Here is a tiny trained network, its code and every weight. The questions are about switching its units off for an input and a target symbol, where a switched-off unit gives its printed mean instead of its output.

import numpy as np


def w(rows, s, z=0):
    codes = np.array(rows[::2]) - 128.0
    scale = np.full(codes.shape[1], s)
    scale[-1] = z or s
    return codes * scale


def softmax(a):
    e = np.exp(a - a.max(-1, keepdims=True))
    return e / e.sum(-1, keepdims=True)


def log_softmax(a):
    a = a - a.max(-1, keepdims=True)
    return a - np.log(np.exp(a).sum(-1, keepdims=True))


def net(x, mask):
    ids = ['βγζθλξπψ'.index(c) for c in x.split()]
    T = len(ids)
    res = E[ids] + P[:T]
    u = 0
    for l in range(2):
        r = res
        for j in range(3):
            rows = slice(4 * j, 4 * j + 4)
            q, k, v = (r @ M[l][rows].T for M in (Q, K, V))
            z = softmax(np.where(np.tri(T) > 0, q @ k.T / 4**0.5, -1e9)) @ v
            o = O[l][rows]
            res = res + np.where(mask[u + j], z, o[:, -1]) @ o[:, :-1]
        u += 3
    return log_softmax(res[-1] @ U[:, :-1].T + U[:, -1])


Q, K, V, O = {}, {}, {}, {}
E = w([
[89,69,85,200,171],'β',
[145,36,194,85,163],'γ',
[151,179,52,107,148],'ζ',
[213,136,72,130,138],'θ',
[79,185,60,34,157],'λ',
[61,63,126,169,77],'ξ',
[113,168,180,207,179],'π',
[247,89,100,123,140],'ψ',
],0.014)
P = w([
[192,226,157,144,5],'0',
[179,169,130,145,81],'1',
[162,139,110,150,135],'2',
[148,120,100,162,167],'3',
[140,98,89,154,192],'4',
[132,76,81,159,213],'5',
[125,56,70,159,225],'6',
[114,27,63,154,237],'7',
[109,3,61,151,251],'8',
],0.0046)
Q[0] = w([
[181,125,110,151,123],'L0H1',
[111,193,99,104,160],'L0H1',
[192,134,112,111,145],'L0H1',
[174,96,131,80,133],'L0H1',
[130,91,206,126,66],'L0H2',
[251,180,84,120,112],'L0H2',
[136,84,167,184,113],'L0H2',
[97,184,120,22,125],'L0H2',
[89,104,125,152,177],'L0H3',
[136,147,121,87,137],'L0H3',
[103,75,163,171,127],'L0H3',
[110,78,172,170,165],'L0H3',
],0.013)
K[0] = w([
[186,89,107,202,166],'L0H1',
[145,199,96,112,112],'L0H1',
[229,118,118,131,178],'L0H1',
[207,69,173,61,170],'L0H1',
[125,99,220,137,47],'L0H2',
[200,148,36,98,81],'L0H2',
[155,138,247,196,97],'L0H2',
[75,89,77,49,131],'L0H2',
[101,190,146,141,197],'L0H3',
[141,119,93,98,120],'L0H3',
[122,158,175,170,129],'L0H3',
[142,177,189,161,164],'L0H3',
],0.012)
V[0] = w([
[209,74,207,152,111],'L0H1',
[49,168,52,123,121],'L0H1',
[89,185,78,58,181],'L0H1',
[189,76,183,220,56],'L0H1',
[67,64,215,178,87],'L0H2',
[116,216,168,174,178],'L0H2',
[254,68,72,214,176],'L0H2',
[168,52,208,234,161],'L0H2',
[110,234,231,203,165],'L0H3',
[148,197,160,145,150],'L0H3',
[148,103,69,81,126],'L0H3',
[182,112,77,70,200],'L0H3',
],0.0077)
O[0] = w([
[162,179,183,46,59,98],'L0H1',
[75,79,72,207,165,176],'L0H1',
[133,82,106,152,215,101],'L0H1',
[128,172,151,103,32,162],'L0H1',
[26,111,183,137,117,40],'L0H2',
[124,233,156,153,162,158],'L0H2',
[116,83,32,192,243,250],'L0H2',
[36,113,151,163,214,116],'L0H2',
[75,255,159,142,147,144],'L0H3',
[87,194,184,160,161,144],'L0H3',
[136,42,130,135,137,134],'L0H3',
[130,46,118,164,219,149],'L0H3',
],0.0066,0.0024)
Q[1] = w([
[148,114,127,121,105],'L1H1',
[83,161,154,144,144],'L1H1',
[126,144,138,135,86],'L1H1',
[134,129,146,131,116],'L1H1',
[161,162,81,135,142],'L1H2',
[183,119,105,105,156],'L1H2',
[75,125,180,111,124],'L1H2',
[198,118,84,120,149],'L1H2',
[146,132,159,84,143],'L1H3',
[126,112,55,152,138],'L1H3',
[118,89,246,84,118],'L1H3',
[139,77,96,119,152],'L1H3',
],0.011)
K[1] = w([
[117,87,124,97,85],'L1H1',
[131,197,195,152,159],'L1H1',
[150,144,168,104,80],'L1H1',
[134,119,152,128,114],'L1H1',
[173,195,107,167,97],'L1H2',
[254,154,106,99,127],'L1H2',
[55,101,149,105,183],'L1H2',
[253,157,117,115,90],'L1H2',
[90,125,184,94,136],'L1H3',
[181,69,26,107,140],'L1H3',
[127,194,211,138,185],'L1H3',
[160,102,133,84,171],'L1H3',
],0.0085)
V[1] = w([
[155,70,131,79,80],'L1H1',
[132,67,111,130,126],'L1H1',
[133,195,168,169,153],'L1H1',
[163,90,96,74,77],'L1H1',
[148,59,88,127,218],'L1H2',
[100,25,85,143,194],'L1H2',
[96,133,186,169,46],'L1H2',
[108,33,93,169,183],'L1H2',
[146,166,99,18,132],'L1H3',
[106,89,147,255,221],'L1H3',
[117,57,211,75,128],'L1H3',
[96,88,186,104,155],'L1H3',
],0.0055)
O[1] = w([
[110,22,91,146,124,57],'L1H1',
[140,85,118,204,114,125],'L1H1',
[109,169,144,95,142,155],'L1H1',
[143,37,50,122,119,87],'L1H1',
[176,178,157,83,75,192],'L1H2',
[122,146,173,107,75,189],'L1H2',
[51,73,121,162,142,76],'L1H2',
[107,162,180,107,34,196],'L1H2',
[180,166,174,53,83,184],'L1H3',
[99,136,90,255,199,127],'L1H3',
[122,49,214,90,216,2],'L1H3',
[122,93,164,119,203,22],'L1H3',
],0.0047,0.0042)
U = w([
[181,205,139,57,9,165],'β',
[150,107,82,129,198,165],'γ',
[114,53,72,237,254,95],'ζ',
[121,127,139,126,133,2],'θ',
[124,122,141,130,135,8],'λ',
[135,86,198,91,178,145],'ξ',
[104,172,161,126,151,216],'π',
[90,98,144,158,40,150],'ψ',
],0.0087,0.0043)

Each question gives the input, a string of symbols that net reads in full, and the target symbol t.
The units are the heads (4 rows each of Q, K, V and O). Each row of codes is followed by its name. A weight is (code - 128) times the scale printed after its matrix; where a second scale follows, it is the last column's (O and U).
mask holds one flag per head, layer by layer. A switched-off head (its flag False) gives its mean, the last column of its rows in O, instead of its output. The means were averaged over made-up inputs and are rounded, as every weight is.
A unit's drop is (log p(t) with every unit on - log p(t) with that unit switched off) / (log p(t) with every unit on - log p(t) with every unit switched off).
The circuit of an input: a set's keep is (log p(t) with only the set's units on - log p(t) with every unit switched off) / (log p(t) with every unit on - log p(t) with every unit switched off). Starting from all 6 units, units are removed one at a time, each time the one whose removal leaves the highest keep (on an exact tie, the one counted first), for as long as the keep stays at least 0.8.
units of the circuit, in order: the units of the circuit, biggest drop first
unit that matters most: the unit with the biggest drop
which heads matter: for each layer, one digit per head in row order, 1 if its drop is at least 0.15 and else 0, layers parted by /
drop of u: that unit's drop, to one decimal
input ξ β γ π ξ λ λ λ, target ζ: units of the circuit, in order -> L0H1
input ξ π λ λ, target γ: which heads matter -> 111 / 110
input λ π λ ξ ξ λ λ θ, target β: which heads matter -> 110 / 010
input ξ ξ ξ β γ γ β ζ, target β: units of the circuit, in order -> L0H2, L1H2
input λ ξ ξ λ, target γ: which heads matter -> 110 / 110
input ξ ξ β ξ θ ψ ζ, target β: units of the circuit, in order -> L1H2, L0H2
input λ ξ ξ ξ ξ ξ θ, target β: units of the circuit, in order -> L1H2, L0H3
input γ θ θ ζ γ, target ξ: units of the circuit, in order -> L0H1, L1H3, L0H2
input π θ π, target π: which heads matter -> 001 / 110
input γ ζ ξ λ β π ξ θ γ, target π: units of the circuit, in order -> L0H3, L0H2, L1H1
input ζ ξ ζ ψ, target β: which heads matter -> 110 / 000
input π ξ β, target π: units of the circuit, in order -> L0H3, L0H2
input λ λ γ, target ξ: units of the circuit, in order -> L1H3, L0H2, L0H1
input λ θ ζ γ θ θ, target ζ: unit that matters most -> L0H3
input θ β π ξ θ λ β, target π: units of the circuit, in order -> L1H1, L0H3
input ξ θ λ θ π θ, target ζ: which heads matter -> 001 / 100
input ψ γ ξ θ θ π, target π: drop of L0H2 -> 0.2
input ψ ψ θ β ξ ξ λ, target β: drop of L1H3 -> 0.1
input ξ ξ β π λ ξ ξ, target π: drop of L0H2 -> 0.6
input θ ζ γ ξ θ ξ ξ β ξ, target ψ: drop of L1H2 -> 0.5
input θ ψ β θ π ζ ξ γ, target π: unit that matters most -> L0H3
